Here is a tiny trained network, its code and every weight. The questions are about switching its units off for an input and a target symbol, where a switched-off unit gives its printed mean instead of its output.

import numpy as np


def w(rows, s, z=0):
    codes = np.array(rows[::2]) - 128.0
    scale = np.full(codes.shape[1], s)
    scale[-1] = z or s
    return codes * scale


def norm(h):
    return h / np.sqrt((h * h).mean(-1, keepdims=True) + 1e-5)


def f(y):
    return np.maximum(y, 0)


def softmax(a):
    e = np.exp(a - a.max(-1, keepdims=True))
    return e / e.sum(-1, keepdims=True)


def log_softmax(a):
    a = a - a.max(-1, keepdims=True)
    return a - np.log(np.exp(a).sum(-1, keepdims=True))


def net(x, mask):
    ids = ['αγδεζπτφ'.index(c) for c in x.split()]
    T = len(ids)
    res = E[ids] + P[:T]
    u = 0
    for l in range(2):
        q, k, v = (norm(res) @ M[l].T for M in (Q, K, V))
        z = softmax(np.where(np.tri(T) > 0, q @ k.T / 3**0.5, -1e9)) @ v
        res = res + np.where(mask[u], z, O[l][:, -1]) @ O[l][:, :-1]
        u += 1
        y = f(norm(res) @ A[l][:, :-1].T + A[l][:, -1])
        res = res + np.where(mask[u : u + 4], y, B[l][:, -1]) @ B[l][:, :-1]
        u += 4
    return log_softmax(norm(res)[-1] @ U[:, :-1].T + U[:, -1])


Q, K, V, O, A, B = {}, {}, {}, {}, {}, {}
E = w([
[130,103,109,58,167],'α',
[133,122,166,156,115],'γ',
[85,1,87,99,133],'δ',
[116,143,109,178,140],'ε',
[140,124,159,166,127],'ζ',
[105,128,159,172,144],'π',
[167,140,99,141,109],'τ',
[107,138,122,129,80],'φ',
],0.0061)
P = w([
[149,27,122,185,100],'0',
[131,62,121,183,109],'1',
[134,87,133,173,116],'2',
[142,109,137,168,113],'3',
[144,131,151,161,110],'4',
[145,155,157,150,106],'5',
[143,179,157,141,104],'6',
[139,209,163,128,109],'7',
[143,233,163,112,118],'8',
[142,253,162,102,122],'9',
],0.0023)
Q[0] = w([
[142,186,163,216,124],'0.h0',
[180,173,167,233,128],'0.h0',
[122,3,16,6,185],'0.h0',
],0.0061)
K[0] = w([
[136,210,134,103,109],'0.h0',
[124,211,132,113,99],'0.h0',
[118,10,115,153,124],'0.h0',
],0.012)
V[0] = w([
[169,63,235,202,221],'0.h0',
[216,137,123,97,65],'0.h0',
[251,60,6,170,150],'0.h0',
],0.0028)
O[0] = w([
[133,253,120,177,62,50],'0.h0',
[69,102,107,94,197,255],'0.h0',
[113,224,178,29,160,226],'0.h0',
],0.0035,0.00072)
A[0] = w([
[85,161,116,77,202,55],'0.n0',
[132,62,70,135,110,250],'0.n1',
[109,4,63,95,140,89],'0.n2',
[102,161,214,147,151,81],'0.n3',
],0.0034,0.0012)
B[0] = w([
[82,167,126,152,37,153],'0.n0',
[178,175,103,87,191,253],'0.n1',
[122,219,84,44,162,237],'0.n2',
[132,119,144,1,194,189],'0.n3',
],0.003,0.0019)
Q[1] = w([
[19,97,134,171,158],'1.h0',
[31,124,134,123,68],'1.h0',
[173,190,133,104,255],'1.h0',
],0.0083)
K[1] = w([
[200,110,70,161,38],'1.h0',
[196,70,75,151,152],'1.h0',
[98,253,146,59,87],'1.h0',
],0.0066)
V[1] = w([
[33,106,207,138,192],'1.h0',
[217,60,198,92,86],'1.h0',
[4,152,172,83,23],'1.h0',
],0.0037)
O[1] = w([
[56,122,112,96,200,12],'1.h0',
[146,157,182,1,138,81],'1.h0',
[47,99,112,80,42,234],'1.h0',
],0.0048,0.0011)
A[1] = w([
[146,3,197,154,187,66],'1.n0',
[144,200,157,163,114,216],'1.n1',
[201,165,143,131,85,1],'1.n2',
[92,176,78,143,187,110],'1.n3',
],0.0051,0.0026)
B[1] = w([
[69,97,254,161,83,165],'1.n0',
[132,122,74,115,167,252],'1.n1',
[199,57,173,123,117,158],'1.n2',
[92,147,203,166,99,154],'1.n3',
],0.0065,0.0032)
U = w([
[126,168,179,88,244,103],'α',
[113,146,85,206,163,216],'γ',
[65,102,231,142,114,252],'δ',
[149,137,144,118,82,28],'ε',
[93,126,74,123,6,52],'ζ',
[239,132,109,128,140,180],'π',
[86,48,79,101,161,173],'τ',
[126,155,137,86,133,25],'φ',
],0.012,0.0027)

Each question gives the input, a string of symbols that net reads in full, and the target symbol t.
The units are the heads (3 rows each of Q, K, V and O) and the neurons (one row each of A and B). Each row of codes is followed by its name. A weight is (code - 128) times the scale printed after its matrix; where a second scale follows, it is the last column's (O, A, B and U).
mask holds one flag per unit, layer by layer, with each layer's heads first. A switched-off unit (its flag False) gives its mean, the last column of its rows in O or B, instead of its output. The means were averaged over made-up inputs and are rounded, as every weight is.
A unit's drop is (log p(t) with every unit on - log p(t) with that unit switched off) / (log p(t) with every unit on - log p(t) with every unit switched off).
The circuit of an input: a set's keep is (log p(t) with only the set's units on - log p(t) with every unit switched off) / (log p(t) with every unit on - log p(t) with every unit switched off). Starting from all 10 units, units are removed one at a time, each time the one whose removal leaves the highest keep (on an exact tie, the one counted first), for as long as the keep stays at least 0.8.
units of the circuit, in order: the units of the circuit, biggest drop first
top k neurons: the k neurons with the biggest drops, biggest first
top k neurons in layer l: the k neurons of layer l with the biggest drops, biggest first
input φ π ε π ζ τ δ φ ζ, target δ: units of the circuit, in order : 0.h0, 1.n0
input φ α τ τ ζ π π ζ δ τ, target α: top 2 neurons : 1.n0, 1.n3
input φ γ π φ α φ τ φ τ ζ, target δ: top 2 neurons in layer 0 : 0.n2, 0.n1
input π δ π π φ ζ δ ζ, target π: units of the circuit, in order : 1.n2, 1.n1
input φ π τ τ ε δ ζ γ, target π: units of the circuit, in order : 1.n2, 1.n1
input φ τ τ γ π τ π φ π π, target δ: top 2 neurons : 1.n0, 0.n2
input π φ α, target π: units of the circuit, in order : 0.h0, 1.h0
input τ ζ π, target α: units of the circuit, in order : 0.n3, 0.h0, 1.n1
input π δ τ π, target α: units of the circuit, in order : 0.h0, 0.n3
input ε π α τ τ ε φ π τ, target γ: units of the circuit, in order : 1.h0, 0.n3, 0.h0, 1.n3
input φ φ π τ φ δ φ π φ, target δ: top 3 neurons : 1.n3, 0.n3, 1.n1
input τ φ ζ π τ, target ζ: units of the circuit, in order : 0.h0, 1.h0, 0.n2
input ζ π γ ζ α φ τ φ α, target ζ: top 2 neurons : 0.n0, 0.n1
input ε φ γ τ ζ φ τ ε γ, target α: units of the circuit, in order : 1.n1
input α ζ φ ε τ ε τ, target γ: top 2 neurons : 0.n3, 0.n1
input ζ α α, target ζ: top 3 neurons in layer 0 : 0.n0, 0.n1, 0.n3
input ζ τ ζ τ π δ ζ, target γ: top neuron : 1.n1
input ε φ δ δ π ζ ζ, target γ: top 2 neurons in layer 0 : 0.n1, 0.n2
input τ δ γ π, target γ: top 2 neurons : 1.n1, 0.n1
input γ π α τ π γ α φ τ, target δ: top 3 neurons : 1.n3, 1.n1, 0.n3
input α τ φ ζ φ φ ε φ, target γ: top 2 neurons : 1.n0, 0.n3
input δ ε ζ τ ε φ φ π ζ γ, target γ: top 2 neurons : 1.n1, 0.n1
input φ δ ζ ζ φ δ δ φ ζ φ, target α: top 2 neurons in layer 1 : 1.n3, 1.n0
input γ τ ζ τ, target α: top neuron : 0.n3
input φ τ δ τ τ ζ α π φ, target π: top 2 neurons in layer 0 : 0.n1, 0.n2
